Below are the code and all the weights of a small trained network. Each question names an input and a class and asks about switching units off, where a switched-off unit gives its printed mean instead of its output.

import numpy as np


def w(rows, s, z=0):
    codes = np.array(rows[::2]) - 128.0
    scale = np.full(codes.shape[1], s)
    scale[-1] = z or s
    return codes * scale


def f(y):
    return y / 2 * (1 + np.tanh(0.7978845608 * (y + 0.044715 * y**3)))


def log_softmax(a):
    a = a - a.max(-1, keepdims=True)
    return a - np.log(np.exp(a).sum(-1, keepdims=True))


def net(x, mask):
    res = np.array(x, float).reshape(1, 6) / 4 @ E
    y = f(res @ A[0][:, :-1].T + A[0][:, -1])
    res = res + np.where(mask, y, B[0][:, -1]) @ B[0][:, :-1]
    return log_softmax(res[-1] @ U[:, :-1].T + U[:, -1])


A, B = {}, {}
E = w([
[152,123,30,155,187,127,167,26,210,208,105],'x0',
[166,101,139,175,102,161,142,84,101,106,54],'x1',
[191,90,172,176,160,188,129,32,144,81,95],'x2',
[120,149,132,191,102,105,106,137,154,166,110],'x3',
[82,113,110,198,209,165,92,68,194,200,132],'x4',
[92,44,164,105,254,144,20,149,47,167,49],'x5',
],0.0089)
A[0] = w([
[139,80,162,153,116,139,99,151,50,116,39,169],'neuron 0',
[138,104,144,137,181,153,97,95,120,141,95,14],'neuron 1',
[67,123,128,127,155,137,96,142,118,160,132,74],'neuron 2',
[146,144,78,207,124,126,154,63,223,183,130,154],'neuron 3',
[210,113,94,129,140,182,197,2,152,95,91,253],'neuron 4',
[159,101,217,163,143,185,106,103,121,46,148,223],'neuron 5',
[67,117,115,75,173,122,103,172,122,184,148,160],'neuron 6',
],0.0094,0.0028)
B[0] = w([
[193,242,169,68,106,145,100,149,120,100,77,224],'neuron 0',
[105,204,151,149,89,113,184,173,174,77,197,179],'neuron 1',
[128,104,128,155,205,142,109,73,146,169,113,173],'neuron 2',
[255,151,26,95,172,43,67,210,127,173,69,237],'neuron 3',
[143,121,48,174,162,16,154,144,96,142,228,246],'neuron 4',
[108,223,192,69,133,118,177,105,91,70,126,218],'neuron 5',
[139,88,80,141,202,82,136,89,90,157,168,210],'neuron 6',
],0.0085,0.012)
U = w([
[126,20,127,152,82,197,147,70,148,109,111,43],'0',
[135,142,193,85,129,190,101,97,96,104,11,108],'1',
[163,146,104,123,11,156,104,182,170,127,80,62],'2',
[25,10,94,230,174,173,106,2,156,194,150,1],'3',
[70,157,190,203,134,211,123,55,177,118,102,79],'4',
[115,157,137,116,18,101,226,152,125,73,232,195],'5',
[157,101,75,138,197,81,100,127,107,166,140,202],'6',
],0.0093,0.007)

Each question gives the input, the list of numbers given to net, and the class t.
The units are the neurons (one row each of A and B). Each row of codes is followed by its name. A weight is (code - 128) times the scale printed after its matrix; where a second scale follows, it is the last column's (A, B and U).
mask holds one flag per neuron, in row order. A switched-off neuron (its flag False) gives its mean, the last column of its row in B, instead of its output. The means were averaged over made-up inputs and are rounded, as every weight is.
A unit's drop is (log p(t) with every unit on - log p(t) with that unit switched off) / (log p(t) with every unit on - log p(t) with every unit switched off).
The circuit of an input: a set's keep is (log p(t) with only the set's units on - log p(t) with every unit switched off) / (log p(t) with every unit on - log p(t) with every unit switched off). Starting from all 7 units, units are removed one at a time, each time the one whose removal leaves the highest keep (on an exact tie, the one counted first), for as long as the keep stays at least 0.8.
circuit, biggest first: the units of the circuit, biggest drop first
most important unit: the unit with the biggest drop
k most important neurons: the k neurons with the biggest drops, biggest first
drop of u: that unit's drop, to one decimal
input [-2,-7,-6,-3,-5,2], class 6: most important unit => neuron 6
input [1,4,-3,-6,0,-1], class 5: 3 most important neurons => [neuron 3; neuron 6; neuron 2]
input [1,-3,-7,2,1,-4], class 6: 2 most important neurons => [neuron 5; neuron 1]
input [3,-6,-3,7,-4,-6], class 2: 3 most important neurons => [neuron 4; neuron 3; neuron 6]
input [-5,2,-1,-4,2,0], class 1: 2 most important neurons => [neuron 4; neuron 1]
input [-3,6,8,3,7,5], class 5: circuit, biggest first => [neuron 1; neuron 5]
input [-3,3,-5,8,-4,8], class 1: 2 most important neurons => [neuron 0; neuron 4]
input [-4,2,6,-8,3,4], class 5: 2 most important neurons => [neuron 1; neuron 4]
input [-5,-6,8,-3,0,0], class 5: 4 most important neurons => [neuron 3; neuron 2; neuron 0; neuron 5]
input [-3,5,-1,-6,7,0], class 4: 3 most important neurons => [neuron 3; neuron 4; neuron 6]
input [0,-6,2,8,-3,-5], class 2: 3 most important neurons => [neuron 4; neuron 6; neuron 5]
input [-8,5,5,3,0,-2], class 1: drop of neuron 0 => 0.3
input [8,6,4,6,-7,-5], class 6: drop of neuron 5 => 0.0
input [-8,4,-5,4,-2,-2], class 2: most important unit => neuron 4
input [-4,8,6,1,5,8], class 1: drop of neuron 0 => 2.0
